Each row is followed by its class; each block has classes of its own.
0.602,1.173,-1.478,0.607,-0.948,0.894,-3.694,-1.888,-1.911,1.688,0.053,0.297,0.917,-1.023,0.707,-0.811,0.277,-0.197,0.053,0.566,-2.700,1.293,0.042,-1.546,-0.425,0.608,0.496,1.121,-0.730,-1.156,0.403,0.316,-0.447,-0.437,0.205,-0.117,0.037
U
-0.316,-0.954,2.110,0.397,0.856,0.782,2.670,1.184,0.059,-1.207,-0.271,0.482,-0.739,0.589,3.406,0.232,1.271,0.165,0.672,-0.290,1.176,0.563,1.914,0.875,-0.680,0.652,0.124,0.193,0.745,0.167,0.006,0.434,-0.277,0.266,0.206,0.298,0.358
W
-1.227,0.223,-0.315,0.562,0.713,0.032,2.092,-0.597,1.337,-1.120,-0.563,-0.401,0.602,0.730,1.479,0.402,0.660,-0.703,-0.077,0.293,0.476,0.370,-1.384,-0.146,-1.018,0.398,1.386,-1.574,-1.567,-0.017,0.081,-0.141,1.164,1.164,-2.280,-0.294,-2.541
W
0.020,-0.573,-2.562,2.122,0.617,1.219,-1.728,-1.409,-2.458,0.074,-0.320,0.147,0.875,-0.337,-1.731,0.026,-0.989,-0.594,0.237,0.259,-0.390,-1.129,-0.611,0.572,-0.741,-1.877,-0.015,0.012,0.109,-1.164,-0.441,0.428,-0.133,0.104,0.337,-0.440,-0.473
U
-2.017,0.186,1.103,-0.396,-0.121,-0.507,1.958,-0.450,0.215,-0.039,0.139,-0.964,0.416,0.056,0.452,0.234,0.363,0.241,-0.769,0.478,0.106,-0.087,1.788,-0.628,-1.159,1.316,1.416,-2.729,-1.625,0.514,-0.409,0.384,0.381,0.800,-1.227,0.032,-2.331
W
-0.452,0.355,0.173,0.115,-1.008,0.883,3.150,0.219,1.187,-0.507,-0.984,-2.036,-0.215,-0.152,2.898,-0.854,-0.336,1.257,-0.058,0.274,-3.662,0.443,-1.503,2.640,-1.346,0.691,1.024,-0.276,-0.019,1.427,0.921,-0.851,0.833,-0.174,-0.215,2.043,-2.392
W
-0.358,-0.880,0.625,0.766,0.485,0.173,2.517,1.230,0.313,0.006,-0.699,-0.145,-0.631,0.313,1.507,0.156,-0.876,0.631,0.804,1.033,1.528,-0.901,0.400,0.969,-0.149,-0.489,-0.137,-0.128,0.428,0.672,-0.723,0.193,-0.018,0.445,-0.823,0.334,-0.234
W
-0.543,0.770,1.442,1.252,0.461,0.611,0.862,-1.340,-1.024,-0.156,0.116,-0.876,1.140,-0.306,0.734,-0.092,1.417,0.547,-0.161,0.414,-1.370,-1.452,-0.999,0.145,-0.651,-0.444,1.145,-0.903,-0.403,0.126,-0.563,1.192,0.311,2.399,-1.564,0.416,-2.059
W
-0.016,-0.023,0.337,0.648,-0.716,-0.976,0.204,0.681,-1.297,0.797,-0.269,-0.113,0.161,0.184,0.118,-1.194,0.060,-0.383,-0.037,0.776,0.630,-0.554,0.899,-0.860,0.300,-1.001,-0.777,0.635,-0.524,-0.070,0.325,1.295,0.077,0.540,-0.528,-0.117,0.883
U
0.494,-0.106,-0.188,2.077,1.004,-1.134,-0.677,-1.898,-1.766,1.565,-1.165,-0.562,-0.062,-0.501,-2.274,-0.600,-0.822,0.207,-1.177,0.147,-3.660,-2.091,2.942,2.830,-1.317,-2.351,-1.588,-0.910,0.160,0.693,-0.257,1.820,-1.461,0.060,0.752,-0.122,-1.016
U
1.382,0.290,-2.409,1.263,-0.250,0.715,-1.863,-1.499,-0.516,0.923,-0.888,0.236,-0.318,-0.484,0.367,-0.687,-0.765,0.002,0.346,0.381,-4.055,0.148,-0.043,1.223,-1.135,-2.506,1.117,0.133,0.267,0.766,0.513,-0.103,0.077,-1.421,1.799,-1.051,-0.453
U
-0.549,-0.760,1.570,0.756,0.465,1.519,-2.351,-1.762,-0.311,0.418,-0.384,0.896,-0.149,-1.352,1.970,-0.704,1.450,1.359,0.836,0.137,-2.392,1.376,0.968,0.352,-0.955,1.293,2.314,0.632,-1.451,0.713,-0.150,-1.210,-0.660,-1.023,0.801,-0.364,-3.305
U
-0.198,-0.448,-4.064,-0.093,1.768,-0.135,0.335,-2.663,-1.864,0.654,0.354,0.161,-0.401,-0.752,0.326,-1.569,-0.183,0.423,-1.019,1.642,-3.160,1.663,-1.478,-1.708,-1.084,-0.534,-0.602,-0.112,-1.028,-0.891,-0.377,0.539,-1.076,-0.437,-0.054,1.247,-0.803
U
-1.209,-1.516,-2.057,1.381,2.113,1.279,2.943,0.118,-0.009,-0.373,-0.454,-0.305,0.143,0.020,3.061,-0.993,-0.972,1.929,0.509,-0.726,-0.488,0.381,0.118,-0.979,-0.894,-1.951,0.093,-0.044,-0.235,-0.399,-0.340,0.302,-0.593,0.572,-1.044,0.898,-0.964
W

Next block, with new classes.
-1.964,3.653,2.862,1.539,0.369,-0.168,1.255,-0.061,1.479,-0.830,4.294,-1.486,3.310,0.114,-1.064,0.876,-0.976,-0.772,-0.371,-0.327,-1.038,-0.948,-0.335,-0.939,0.434,1.542,-1.292,-1.359,0.318,-1.885,-1.044,-0.245,0.232,-1.357,-0.533,-0.168,-1.770
E
-3.481,2.556,1.988,0.891,0.544,-0.083,0.832,-0.330,1.564,-0.561,0.935,-1.679,4.076,-1.610,-0.921,1.398,-0.872,1.550,-0.575,1.506,-0.582,-1.048,1.166,-0.647,1.058,1.498,-0.875,0.567,0.164,-1.215,-0.109,-0.079,0.977,-0.810,-0.824,2.569,-0.355
E
-0.011,1.510,0.370,-0.025,0.355,-0.229,-1.302,-0.910,0.601,-1.415,0.441,0.172,3.169,0.090,-1.425,-0.632,-0.790,-2.144,0.078,-0.387,-1.095,2.437,-1.394,0.797,-0.007,1.163,-0.960,0.461,-0.093,-2.055,-0.784,1.123,1.189,-0.797,-0.983,-0.498,-5.737
Q
-1.153,3.116,1.284,-0.489,0.777,-0.161,0.495,-0.712,0.718,-0.947,0.906,-0.818,3.608,-1.699,0.427,1.480,-1.185,0.708,-1.196,0.102,-0.809,-0.398,1.652,-0.781,0.749,2.480,-1.940,-1.205,-1.123,-1.622,0.360,-0.774,-0.058,-0.802,-2.006,2.992,-0.441
E
-1.411,1.950,-0.260,0.569,0.580,-0.018,0.860,-0.682,1.184,-1.839,-0.642,-0.940,2.803,0.012,-2.266,0.014,-0.639,-0.493,-0.614,-1.110,-0.891,0.452,-0.370,0.145,-0.089,1.573,-0.888,-0.182,-0.566,-1.538,1.194,0.055,1.131,-1.893,-0.812,-0.731,-1.033
Q
-2.479,3.882,0.064,2.645,1.092,0.776,0.568,-1.275,2.763,-1.328,0.282,-1.650,4.466,1.179,0.148,-0.225,-0.978,-0.663,-0.340,-1.272,-2.440,0.593,-0.345,0.431,0.724,1.789,-0.383,-0.556,0.590,-0.607,0.967,-0.280,-0.984,-0.646,-2.035,2.987,-2.528
E
-1.393,2.863,1.334,2.767,0.845,0.666,0.557,-1.715,0.566,-3.107,0.297,-1.672,2.892,-0.695,0.233,1.314,-0.428,-0.035,-0.822,-0.172,-1.814,3.450,0.620,-0.635,0.934,1.104,-0.591,-1.320,0.434,-1.139,0.033,0.108,0.232,-0.953,-2.145,1.910,-0.587
E
-2.815,2.490,1.257,1.597,0.346,0.559,1.559,-0.371,2.430,0.912,0.513,1.051,3.941,0.690,-2.367,-1.645,-1.028,-1.469,-0.763,-1.827,-0.185,0.161,0.312,-0.177,0.295,0.691,-1.720,0.462,0.187,-3.066,-0.569,-0.232,1.126,-1.100,-0.338,2.204,-3.675
Q
-1.763,0.434,-0.262,1.232,1.375,-0.130,0.110,0.335,0.857,-2.376,0.205,1.548,4.056,0.437,-5.007,-1.203,0.150,-1.519,-0.485,-1.842,-1.844,2.000,-1.118,0.290,-0.158,4.134,-0.631,1.426,-0.161,-2.782,-0.911,0.443,1.644,-1.896,-1.077,0.031,-1.545
Q
-2.980,4.288,1.192,1.908,1.042,-0.349,0.560,-1.347,1.813,-1.060,-0.016,-2.224,3.135,-0.202,0.254,0.142,-0.571,0.751,-0.336,-0.869,-1.765,-0.157,0.783,-0.309,1.560,3.835,-1.058,0.293,1.213,-1.891,-0.894,-0.556,0.019,-1.053,-2.238,2.702,-1.953
E
-2.083,2.977,0.129,0.659,-0.279,-0.145,0.615,-1.230,2.879,0.196,2.251,-0.233,2.762,0.535,1.207,0.118,0.299,0.122,-0.057,-3.551,-0.654,0.127,6.028,-1.567,1.371,0.220,-1.288,-0.158,1.144,-1.642,-0.676,-0.415,0.747,-0.286,-1.254,1.319,-0.994
E
-1.233,3.149,0.376,0.400,0.418,0.505,0.659,-2.922,1.553,-0.176,0.476,-1.354,2.988,0.730,0.295,0.948,-0.386,-0.550,0.078,-0.602,-0.296,-1.478,0.030,0.446,1.699,1.494,-1.081,-1.298,-0.290,-0.128,-1.248,-0.371,0.158,-2.142,-1.416,1.936,-1.689
E
-3.709,2.660,0.368,2.770,1.014,0.084,0.871,0.323,0.897,-1.983,0.867,-0.045,2.886,-0.359,-1.942,-0.487,-1.538,-1.504,0.181,-1.330,-2.752,2.266,-0.477,0.466,-0.147,1.139,-1.736,-1.656,-1.588,-0.863,-1.314,-2.336,0.557,0.097,-3.613,0.496,-2.937
Q
-1.919,2.513,-0.449,1.137,0.533,-0.927,0.755,-1.453,0.315,-0.851,1.306,-1.580,3.026,0.773,-2.954,-0.253,-1.439,-1.881,0.948,-1.784,-1.650,0.180,-1.929,-0.073,1.248,1.473,-1.351,-1.806,-0.703,-2.734,0.257,1.086,1.318,-1.571,-3.107,1.664,-5.721
Q
